Here is a tiny trained network, its code and every weight. The questions are about switching its units off for an input and a class, where a switched-off unit gives its printed mean instead of its output.

import numpy as np


def w(rows, s, z=0):
    codes = np.array(rows[::2]) - 128.0
    scale = np.full(codes.shape[1], s)
    scale[-1] = z or s
    return codes * scale


def norm(h):
    return h / np.sqrt((h * h).mean(-1, keepdims=True) + 1e-5)


def f(y):
    return np.maximum(y, 0)


def log_softmax(a):
    a = a - a.max(-1, keepdims=True)
    return a - np.log(np.exp(a).sum(-1, keepdims=True))


def net(x, mask):
    res = np.array(x, float).reshape(1, 5) / 4 @ E
    u = 0
    for l in range(3):
        y = f(norm(res) @ A[l][:, :-1].T + A[l][:, -1])
        res = res + np.where(mask[u : u + 7], y, B[l][:, -1]) @ B[l][:, :-1]
        u += 7
    return log_softmax(norm(res)[-1] @ U[:, :-1].T + U[:, -1])


A, B = {}, {}
E = w([
[186,118,116,128,175,212],'x0',
[129,128,127,126,129,129],'x1',
[173,155,80,118,3,158],'x2',
[127,203,65,188,137,129],'x3',
[88,153,183,121,116,178],'x4',
],0.0034)
A[0] = w([
[133,31,71,178,132,42,76],'L0N0',
[104,121,122,154,205,177,86],'L0N1',
[94,255,111,138,166,94,4],'L0N2',
[210,112,50,87,151,52,77],'L0N3',
[15,210,251,139,82,184,19],'L0N4',
[20,102,129,183,144,66,146],'L0N5',
[111,210,173,108,134,205,75],'L0N6',
],0.0051,0.002)
B[0] = w([
[176,208,94,65,145,145,213],'L0N0',
[115,86,71,120,117,118,200],'L0N1',
[192,116,210,177,126,98,194],'L0N2',
[132,253,173,99,174,164,217],'L0N3',
[189,210,88,68,169,122,235],'L0N4',
[88,85,117,122,136,174,254],'L0N5',
[169,179,112,108,173,108,187],'L0N6',
],0.006,0.0028)
A[1] = w([
[138,90,185,39,108,65,254],'L1N0',
[5,136,157,135,75,40,117],'L1N1',
[183,146,107,172,27,107,110],'L1N2',
[78,39,144,147,222,148,45],'L1N3',
[46,235,146,75,102,5,203],'L1N4',
[136,108,130,112,145,238,223],'L1N5',
[108,160,98,255,107,132,28],'L1N6',
],0.005,0.0006)
B[1] = w([
[199,227,216,211,132,130,199],'L1N0',
[158,58,65,161,137,254,160],'L1N1',
[59,199,125,76,101,141,198],'L1N2',
[70,133,93,144,5,97,202],'L1N3',
[207,51,46,160,204,225,252],'L1N4',
[159,131,56,175,118,142,199],'L1N5',
[217,79,223,134,130,51,164],'L1N6',
],0.0045,0.004)
A[2] = w([
[142,204,162,72,3,188,182],'L2N0',
[89,201,105,29,136,144,191],'L2N1',
[106,82,212,21,133,203,254],'L2N2',
[183,193,114,174,115,167,98],'L2N3',
[150,177,15,148,129,195,187],'L2N4',
[33,123,122,140,230,61,204],'L2N5',
[184,163,243,240,115,97,97],'L2N6',
],0.0053,0.0012)
B[2] = w([
[78,116,91,138,141,55,200],'L2N0',
[96,124,162,89,194,107,180],'L2N1',
[148,175,79,173,114,105,155],'L2N2',
[108,89,144,96,145,98,211],'L2N3',
[108,80,181,157,110,167,254],'L2N4',
[72,165,108,58,2,100,160],'L2N5',
[182,106,235,183,38,96,153],'L2N6',
],0.0064,0.0076)
U = w([
[12,140,65,64,31,71,104],'0',
[189,255,96,49,198,140,97],'1',
[111,81,189,130,116,125,255],'2',
[161,16,90,198,122,226,57],'3',
[220,165,205,189,52,52,73],'4',
],0.0092,0.007)

Each question gives the input, the list of numbers given to net, and the class t.
The units are the neurons (one row each of A and B). Each row of codes is followed by its name. A weight is (code - 128) times the scale printed after its matrix; where a second scale follows, it is the last column's (A, B and U).
mask holds one flag per neuron, layer by layer. A switched-off neuron (its flag False) gives its mean, the last column of its row in B, instead of its output. The means were averaged over made-up inputs and are rounded, as every weight is.
A unit's drop is (log p(t) with every unit on - log p(t) with that unit switched off) / (log p(t) with every unit on - log p(t) with every unit switched off).
The circuit of an input: a set's keep is (log p(t) with only the set's units on - log p(t) with every unit switched off) / (log p(t) with every unit on - log p(t) with every unit switched off). Starting from the 12 units with the biggest drops (on a tie, the unit counted first), units are removed one at a time, each time the one whose removal leaves the highest keep (on an exact tie, the one counted first), for as long as the keep stays at least 0.8.
circuit, biggest first: the units of the circuit, biggest drop first
most important unit: the unit with the biggest drop
top k neurons: the k neurons with the biggest drops, biggest first
k most important neurons of layer l: the k neurons of layer l with the biggest drops, biggest first
input [5,7,7,7,-7], class 0: circuit, biggest first	(L1N4 L1N2 L2N0)
input [1,-3,6,-8,-2], class 4: most important unit	L1N0
input [-8,0,-7,-7,2], class 3: circuit, biggest first	(L1N1 L1N4)
input [-5,4,-4,-7,-2], class 4: circuit, biggest first	(L1N0 L2N6)
input [-8,6,6,2,-7], class 3: top 2 neurons	(L1N4 L0N4)
input [3,5,-6,6,-5], class 0: top 4 neurons	(L2N5 L1N4 L1N0 L0N1)
input [1,1,5,-4,-1], class 0: 2 most important neurons of layer 1	(L1N2 L1N6)
input [-8,7,-6,2,5], class 3: circuit, biggest first	(L1N4 L1N1)
input [6,-1,6,-8,5], class 4: top 2 neurons	(L1N4 L0N5)
input [7,-2,0,-8,-7], class 4: circuit, biggest first	(L1N4 L2N2)
input [7,-1,-3,-5,6], class 3: top 3 neurons	(L1N5 L0N3 L0N1)
input [5,1,2,7,6], class 4: 3 most important neurons of layer 1	(L1N4 L1N6 L1N1)
input [5,4,8,3,6], class 0: circuit, biggest first	(L1N4 L2N0)
input [-1,-1,-8,8,-3], class 0: top 2 neurons	(L2N5 L0N5)
input [-8,5,-2,0,5], class 3: circuit, biggest first	(L1N4)
input [3,-1,8,-4,-1], class 0: circuit, biggest first	(L2N0 L1N4)
input [-8,3,7,6,3], class 3: circuit, biggest first	(L1N4 L1N1)
input [1,3,3,4,2], class 4: top 2 neurons	(L1N6 L2N6)
input [-4,2,-3,6,-6], class 1: 3 most important neurons of layer 0	(L0N0 L0N3 L0N5)
input [-1,-1,6,-4,3], class 0: circuit, biggest first	(L2N0)
input [-2,-1,0,2,-3], class 1: 2 most important neurons of layer 0	(L0N0 L0N3)
input [1,6,7,5,5], class 0: top 4 neurons	(L2N0 L1N0 L0N3 L1N2)
input [5,0,4,2,6], class 1: top 2 neurons	(L0N6 L0N4)
input [-5,4,3,-4,4], class 3: 4 most important neurons of layer 0	(L0N0 L0N3 L0N2 L0N6)
input [5,6,3,3,-1], class 2: 3 most important neurons of layer 1	(L1N4 L1N1 L1N2)
input [-6,-3,-4,8,-3], class 4: top 2 neurons	(L0N2 L1N6)
input [-4,-4,5,0,6], class 1: most important unit	L0N4
